Rows lie near named flat spaces through zero. A row that begins with a name and a colon came from that space; any other row is followed by the name of its block's space that it lies nearest.
betomig: [ 49.0  12.0 -12.3  21.2   4.6  25.2  15.8  -1.3  13.6   2.0   6.4  15.3
  -5.1 -15.6  19.4 -18.1   7.2  -1.6   5.6   1.2  14.0   9.6   6.6 -10.5
 -20.5  -0.5  11.4  14.4 -22.5  16.9  19.9  15.0  10.0  23.8  -6.7  -3.6
  19.8  16.4 -17.3  18.5  14.3  -8.0  13.4  33.6 -35.4]
[ 16.5   4.5  -6.2  13.4   2.5   8.3  31.4  19.8 -11.8 -26.2   5.0  40.0
   7.5 -20.4 -20.9  -2.8  14.7   6.8  16.6   0.8  -9.5 -17.9 -24.0 -18.3
 -26.8   8.3  10.9  34.2  -6.1 -21.8  14.2   4.5  23.8  -9.5 -20.1  17.5
   5.9 -10.4 -17.1  -5.1   9.0   4.8  18.4  14.5  18.1] -> betomig
zopmipo: [  1.8 -25.1 -13.4 -22.0  17.8  -1.3 -18.3   2.0   3.2  -1.4 -25.2   5.8
   9.0  34.0 -24.9   5.2  -1.9 -31.1 -21.2   7.5  20.4   0.9 -23.9  -9.0
 -15.0   4.8  -8.0 -11.9  -1.1  -7.0  15.8 -24.7 -17.5  18.8  13.5 -15.7
  17.6  -1.2 -28.3  -6.7  14.2 -11.2  -3.3 -24.3   5.4]
lekifode: [ -0.2  29.2   2.2  -7.4  33.0  -0.6  13.0 -25.2  21.6  17.2   6.8 -21.2
   3.8  33.1  -7.7  32.4  22.0 -36.1  -5.2   3.6   3.0  -7.8  -3.2 -12.9
 -13.2   6.1 -10.1 -33.2  16.3  39.3  23.3 -16.7 -12.4  22.6  23.1 -14.7
  20.1  46.7  16.9 -12.5   2.5 -12.0 -28.2  19.5 -14.2]
lekifode: [-12.7   6.3  -4.2  -3.7  -0.6  -5.3  -1.4 -11.2  12.7  -0.1  -4.8  -5.8
  -1.5 -15.3   2.9   6.4 -10.6 -21.3  -2.1  23.8  25.1 -31.4  -3.0 -26.8
   7.6 -17.3  -3.1  11.0 -18.8   6.3   3.2   3.9   9.3  -2.8  13.1   1.2
   6.1  -2.1  -3.5 -17.4   6.5   1.2   5.8  -1.6 -10.3]
tetvopab: [ 13.6  -2.9  12.2   6.2 -56.3 -22.1 -10.3 -13.2 -19.2   7.5  21.0 -13.6
  -1.3  28.9  -7.6 -36.4  36.1  17.3   2.3 -27.2  -7.4  10.9  18.8 -24.6
  -5.3 -19.5  16.4   3.3 -22.1  -0.7  -1.4  38.4   2.4  -6.2  17.8   6.2
   5.7   1.1  18.1 -27.6   6.7   0.6  19.0 -31.4  34.1]
[  5.1  -7.0 -18.2 -11.4  -4.8 -10.2   5.1   8.8 -19.2 -14.3  -2.7  18.5
 -10.9  -7.2  -9.6 -15.7   2.3  -4.7 -15.0   3.9   8.0  -0.7  -8.6  10.2
 -15.9   9.4  10.6 -19.7   1.5  11.0  10.9   3.7 -11.9  -0.8  18.1  -5.9
 -14.3  16.3  -2.2  -1.3  10.3  -3.4   2.1  -0.5   1.9] -> lekifode
bigagtole: [-11.3 -11.5 -47.8 -24.5 -12.0  -2.0  28.5  27.5  17.7 -12.8  -8.9   8.7
 -36.3   0.3  -9.8  -7.4  17.1  11.0   4.6   6.2 -19.8 -17.4  34.9 -30.4
  11.2  -4.5  12.5 -13.5   3.6  11.5  -7.5 -28.9  12.6  -4.7 -13.2   3.8
  13.3 -41.9 -39.0 -12.5 -20.2  35.4  -5.3  25.5   1.1]
[ 12.1  11.3  -3.4   3.9  16.8  38.6 -13.5 -19.6  15.3  14.5  -8.3 -19.8
 -29.6   1.6  16.4   4.4  21.4   1.9 -14.3   3.1   1.5  28.1 -32.2  -7.1
 -14.2 -12.0 -22.2   1.6 -30.5  11.6  34.4  -3.9  18.5   4.5  23.5 -14.9
   2.6  10.9   3.2 -20.2 -13.2   8.3 -30.9  21.8 -29.7] -> bigagtole
[ 19.4 -11.4   2.2  -1.1 -10.8  14.0 -23.7 -20.1   6.1  -1.6 -10.2   0.5
   1.2  -6.6  -8.6  -2.4 -34.8   9.9 -17.3   2.2   1.1  -9.0  -6.0 -22.5
  -4.7  -4.1  19.0   2.7  14.3  10.4   1.6  -4.4 -26.1  -4.0 -14.7   3.5
 -10.8 -55.9 -16.9  -4.8   4.1  29.3 -17.8  -2.9  -7.8] -> zopmipo
[ -4.5   3.3  -4.6  -2.7  19.5 -24.9 -19.3  12.7  -2.9  17.4  -1.8   5.6
  -0.2   3.3  -1.8  -4.6 -22.7  22.6 -17.0   6.9 -10.1  -6.6  21.9  -1.3
  12.5 -24.8  37.1  -5.1  -4.1  -0.1  -0.4   8.2  -4.4  12.5 -12.3   9.6
   7.9  40.4   0.9   6.2 -10.3  19.7   1.3 -15.8 -23.2] -> lekifode
[-20.9 -15.8  33.6   6.8  -4.8   4.9  18.5 -25.3 -15.0   1.9  17.2  14.5
 -28.2 -17.6 -13.6  -3.7   6.9   1.6  -6.2 -25.5   4.1  15.9  12.8   2.3
 -12.4  26.6   1.4  33.9  17.2  14.1 -25.2 -15.7 -14.6 -29.0  -5.8 -13.0
 -33.8 -22.0 -12.9 -17.4   9.0 -22.6 -17.3  10.2   0.7] -> lekifode
[-18.4  12.7  -5.2  -6.5   5.1   1.9   3.0   8.1 -10.5   2.8   1.6 -36.9
  -2.3  -6.4  -8.6  13.5  -8.2   8.2   2.8  38.2   4.4 -17.0  30.7 -20.1
  34.5 -10.0   7.1  49.3   1.0  -8.5  -5.6  11.2  18.9 -15.7   7.1   3.9
  14.2  -1.4  11.0  -0.1 -26.6 -16.8  22.1  -9.1   8.1] -> lekifode
[  3.8  -2.0   8.6   5.5  -4.5 -19.1   7.1  -7.8 -17.6 -15.5  15.0   1.5
   4.7 -10.3  17.0   3.1 -24.9  -3.1 -13.7 -22.5 -15.7 -13.7   7.1  18.1
  -5.2  17.9  16.1  -1.3  -6.7   1.7  -3.3  14.7 -25.3  14.9 -22.5   0.1
 -12.8  -8.4 -11.7  26.3   9.9  -2.4   1.3   7.0  17.9] -> bigagtole
[-13.8  22.8  19.4  10.7  -1.3  -3.6  27.8  -1.5  10.5  -5.6   1.9  24.2
 -10.3 -26.2   4.8 -18.8 -12.9 -24.4  -4.6  -6.4   5.2  16.1  16.2   0.5
  -4.9  -8.2 -27.1  13.8  10.6   3.7  14.4 -12.1  -7.3 -11.8 -10.6  12.8
  -6.3 -39.7  -3.0  13.6  13.7   9.0  -9.5   2.4 -28.0] -> betomig
[ 16.7 -22.2   1.6   9.7  -0.8  12.5   2.1  -3.4  -5.4  -0.1  -5.4  12.1
 -10.0   6.5 -12.7 -18.4   8.0  11.2 -10.8 -17.5 -13.3  -0.6 -18.0  -3.5
  11.5  -5.9  21.4  10.2 -10.0 -15.3   2.3 -25.6  -0.2 -30.3 -31.1  -6.7
 -16.9  17.6 -17.8 -12.3   1.8  17.5  56.8   3.4 -22.8] -> betomig
[ 19.5  23.1  -9.6  -6.6  -7.5 -45.5   5.1 -13.3   1.3  13.2  14.5  -0.9
 -15.0  11.6 -24.9  17.0   3.4  47.8  -9.6 -21.1 -17.3  37.7  16.7 -13.7
  -7.1   4.2   4.0   4.2   0.2 -10.4  37.3  -3.3 -11.7  20.8  35.0  12.9
   1.3 -24.2 -22.9   1.7   8.2   5.0  25.5  -8.9  13.5] -> tetvopab
ralovkada: [-17.9  -2.0  -1.2  -5.0 -12.7   2.4  12.4   2.2  -7.6 -11.6 -29.1   1.6
 -20.6   8.9  -8.8 -21.1   0.9  13.2   1.8  19.4 -18.7  30.3  -1.7 -19.0
  12.9  -4.5 -31.8  28.6  15.8 -11.3  -0.2 -31.9  20.4  27.9   9.6 -26.1
 -33.9  28.1  12.5  -7.8  33.4  34.8   4.7  33.0  -1.4]
tetvopab: [ -8.1 -18.9 -12.9  31.9 -15.0  -5.4  -4.0 -12.2  19.6  19.0  16.6 -11.1
 -17.7  -7.6   6.0   7.2  -5.8  17.6  11.4  13.2  17.3  -9.7   3.3 -14.1
  -4.2  17.6  20.3 -16.7  12.4   7.6  10.8   0.7  -3.0   4.6 -15.1  -2.9
  -7.9 -14.2  -1.9  17.7 -22.8  -5.9   2.1   1.3  -0.2]
[-20.8  13.7   3.4  55.2   8.0  17.5   4.9  16.2 -17.8 -18.9  13.8 -23.1
  20.7  17.7   0.0  29.2  21.3 -29.5 -13.9  16.3 -32.9  -9.5  17.2 -46.2
  28.3 -16.0  17.6  24.8 -49.5 -11.8 -18.5  -7.1  22.3   0.4  -7.3   9.2
   6.1 -21.9  62.4  -6.4 -20.7 -36.2  12.0   8.3  -2.0] -> lekifode
[ -7.7  14.0   5.9  19.8   7.1   5.9 -19.2  13.2  14.7 -13.6  19.8 -14.1
  14.7  -0.4  23.7   1.4  48.9   1.3  31.2  -3.1  -4.9  14.9  31.2  -2.8
   8.2  16.8  -4.1   2.0  -6.9 -10.1  -8.4  18.2  32.3  -5.9 -22.2  -5.2
  16.6 -30.4  30.2   0.8   4.2   2.1  11.2   2.4   2.8] -> lekifode
[ -2.7 -14.7   5.1  -8.6  -7.3  27.6 -13.8 -27.6  28.1 -11.6  30.9 -12.6
  36.0   3.4  27.6 -25.6  -1.3  28.6  24.2 -31.2 -10.6  24.3   0.1  -8.4
 -15.3  -1.7   7.9  -5.6 -14.4   2.3   0.9  13.7 -16.5  -3.6  -8.9 -19.5
  44.4  23.7   1.0  15.6  24.1  22.4  15.6 -16.6   3.5] -> bigagtole
